Below is a small trained network, with its code and all its weights. Each question gives an input and a target symbol and asks what happens when units are switched off, that is, made to give their printed mean instead of their output.

import numpy as np


def w(rows, s, z=0):
    codes = np.array(rows[::2]) - 128.0
    scale = np.full(codes.shape[1], s)
    scale[-1] = z or s
    return codes * scale


def f(y):
    return y / 2 * (1 + np.tanh(0.7978845608 * (y + 0.044715 * y**3)))


def softmax(a):
    e = np.exp(a - a.max(-1, keepdims=True))
    return e / e.sum(-1, keepdims=True)


def log_softmax(a):
    a = a - a.max(-1, keepdims=True)
    return a - np.log(np.exp(a).sum(-1, keepdims=True))


def net(x, mask):
    ids = ['ΠΣΦΩβγημ'.index(c) for c in x.split()]
    T = len(ids)
    res = E[ids] + P[:T]
    u = 0
    for l in range(2):
        q, k, v = (res @ M[l].T for M in (Q, K, V))
        z = softmax(np.where(np.tri(T) > 0, q @ k.T / 3**0.5, -1e9)) @ v
        res = res + np.where(mask[u], z, O[l][:, -1]) @ O[l][:, :-1]
        u += 1
        y = f(res @ A[l][:, :-1].T + A[l][:, -1])
        res = res + np.where(mask[u : u + 4], y, B[l][:, -1]) @ B[l][:, :-1]
        u += 4
    return log_softmax(res[-1] @ U[:, :-1].T + U[:, -1])


Q, K, V, O, A, B = {}, {}, {}, {}, {}, {}
E = w([
[142,9,132,16,182],'Π',
[203,56,74,211,155],'Σ',
[170,173,119,155,81],'Φ',
[145,95,164,35,83],'Ω',
[123,205,121,75,130],'β',
[242,213,216,116,150],'γ',
[91,205,252,168,105],'η',
[123,210,162,195,30],'μ',
],0.019)
P = w([
[60,7,186,107,97],'0',
[172,48,81,118,151],'1',
[61,53,195,118,96],'2',
[179,102,94,121,138],'3',
[62,100,207,124,104],'4',
[180,155,105,129,130],'5',
[66,147,209,128,111],'6',
[180,207,114,143,123],'7',
[68,203,221,141,110],'8',
[181,255,126,149,111],'9',
],0.0088)
Q[0] = w([
[218,150,21,158,129],'L0H0',
[22,102,152,244,163],'L0H0',
[50,102,251,241,192],'L0H0',
],0.018)
K[0] = w([
[148,189,144,249,155],'L0H0',
[161,22,148,98,111],'L0H0',
[103,7,118,80,106],'L0H0',
],0.021)
V[0] = w([
[166,138,33,65,2],'L0H0',
[62,119,89,150,115],'L0H0',
[130,162,115,107,203],'L0H0',
],0.0073)
O[0] = w([
[109,105,161,107,1,181],'L0H0',
[135,123,149,37,116,6],'L0H0',
[116,141,65,178,132,166],'L0H0',
],0.0081,0.0026)
A[0] = w([
[49,153,150,92,146,114],'L0N0',
[208,161,107,75,111,92],'L0N1',
[7,136,134,168,108,3],'L0N2',
[221,126,97,139,102,40],'L0N3',
],0.013,0.0043)
B[0] = w([
[138,169,142,32,129,236],'L0N0',
[174,85,87,137,155,253],'L0N1',
[140,169,157,94,254,164],'L0N2',
[118,107,139,51,127,192],'L0N3',
],0.017,0.0043)
Q[1] = w([
[8,75,121,146,73],'L1H0',
[238,138,74,129,111],'L1H0',
[36,107,138,216,157],'L1H0',
],0.018)
K[1] = w([
[48,28,61,103,155],'L1H0',
[234,190,110,147,107],'L1H0',
[94,6,196,128,179],'L1H0',
],0.012)
V[1] = w([
[174,199,34,103,140],'L1H0',
[1,145,93,124,128],'L1H0',
[130,93,80,65,135],'L1H0',
],0.0095)
O[1] = w([
[82,2,115,120,77,254],'L1H0',
[144,178,73,92,105,46],'L1H0',
[27,97,111,139,152,168],'L1H0',
],0.0079,0.0072)
A[1] = w([
[129,110,4,119,154,72],'L1N0',
[155,91,58,194,153,139],'L1N1',
[157,77,72,148,171,1],'L1N2',
[159,103,66,71,169,111],'L1N3',
],0.016,0.0054)
B[1] = w([
[167,155,248,49,116,191],'L1N0',
[187,116,51,134,136,190],'L1N1',
[153,217,101,73,94,196],'L1N2',
[38,115,153,212,133,254],'L1N3',
],0.015,0.014)
U = w([
[143,78,172,162,139,88],'Π',
[111,187,142,181,105,117],'Σ',
[123,98,159,95,64,87],'Φ',
[89,162,149,255,22,171],'Ω',
[42,182,76,110,99,131],'β',
[90,79,148,156,148,113],'γ',
[123,113,85,139,138,255],'η',
[113,113,138,99,169,14],'μ',
],0.0097,0.0054)

Each question gives the input, a string of symbols that net reads in full, and the target symbol t.
The units are the heads (3 rows each of Q, K, V and O) and the neurons (one row each of A and B). Each row of codes is followed by its name. A weight is (code - 128) times the scale printed after its matrix; where a second scale follows, it is the last column's (O, A, B and U).
mask holds one flag per unit, layer by layer, with each layer's heads first. A switched-off unit (its flag False) gives its mean, the last column of its rows in O or B, instead of its output. The means were averaged over made-up inputs and are rounded, as every weight is.
A unit's drop is (log p(t) with every unit on - log p(t) with that unit switched off) / (log p(t) with every unit on - log p(t) with every unit switched off).
The circuit of an input: a set's keep is (log p(t) with only the set's units on - log p(t) with every unit switched off) / (log p(t) with every unit on - log p(t) with every unit switched off). Starting from all 10 units, units are removed one at a time, each time the one whose removal leaves the highest keep (on an exact tie, the one counted first), for as long as the keep stays at least 0.8.
circuit, biggest first: the units of the circuit, biggest drop first
most important unit: the unit with the biggest drop
top k neurons: the k neurons with the biggest drops, biggest first
k most important neurons of layer l: the k neurons of layer l with the biggest drops, biggest first
input Σ β β Φ Ω β Σ μ Φ Ω, target Ω: circuit, biggest first	(L0N1, L1N3, L1H0)
input Π μ β γ, target Ω: top 2 neurons	(L0N3, L0N1)
input β β μ Ω, target Ω: circuit, biggest first	(L1N3, L0N1, L1H0)
input Σ Ω Π η β Π, target Σ: top 3 neurons	(L1N2, L1N3, L1N0)
input Σ μ Π Φ β β β β γ, target Π: circuit, biggest first	(L1H0, L0N1)
input Π γ Π β μ γ, target Ω: top 3 neurons	(L0N3, L1N3, L0N1)
input Π β β Π Π Σ Π β, target Φ: circuit, biggest first	(L1N0, L1H0, L0N1)
input Φ Π β Φ, target Φ: circuit, biggest first	(L0N3, L1N0, L0N1)
input β μ β β β Π γ Φ, target η: most important unit	L1N3
input η Ω η γ β Π β β Σ Σ, target Φ: circuit, biggest first	(L0N3, L1N0)
input μ η β Ω, target Σ: circuit, biggest first	(L0H0, L1N3, L1H0)
input β Π Ω β Π γ β Π, target η: circuit, biggest first	(L0H0, L1N1, L0N0)
input β β γ Σ β β Π γ Σ β, target η: top 3 neurons	(L1N3, L1N1, L0N0)
input β β β β Π β Π Π, target Φ: circuit, biggest first	(L1N0, L1H0)
input Σ β Π Π Π γ Ω Π, target η: circuit, biggest first	(L1N1, L0N0, L0H0)
input Ω η Π η μ β β β μ Π, target Ω: circuit, biggest first	(L1N3, L1H0)
input Σ Φ β η β β, target Σ: 3 most important neurons of layer 0	(L0N1, L0N0, L0N3)
input β μ γ β β μ Ω β, target Ω: top neuron	(L0N1)
input γ Π β γ Σ β η γ Σ β, target η: top 3 neurons	(L1N3, L0N0, L1N1)
input Σ β Σ η, target Σ: top 2 neurons	(L1N3, L0N1)
input β β Σ Σ, target Φ: top 3 neurons	(L1N0, L0N3, L1N2)
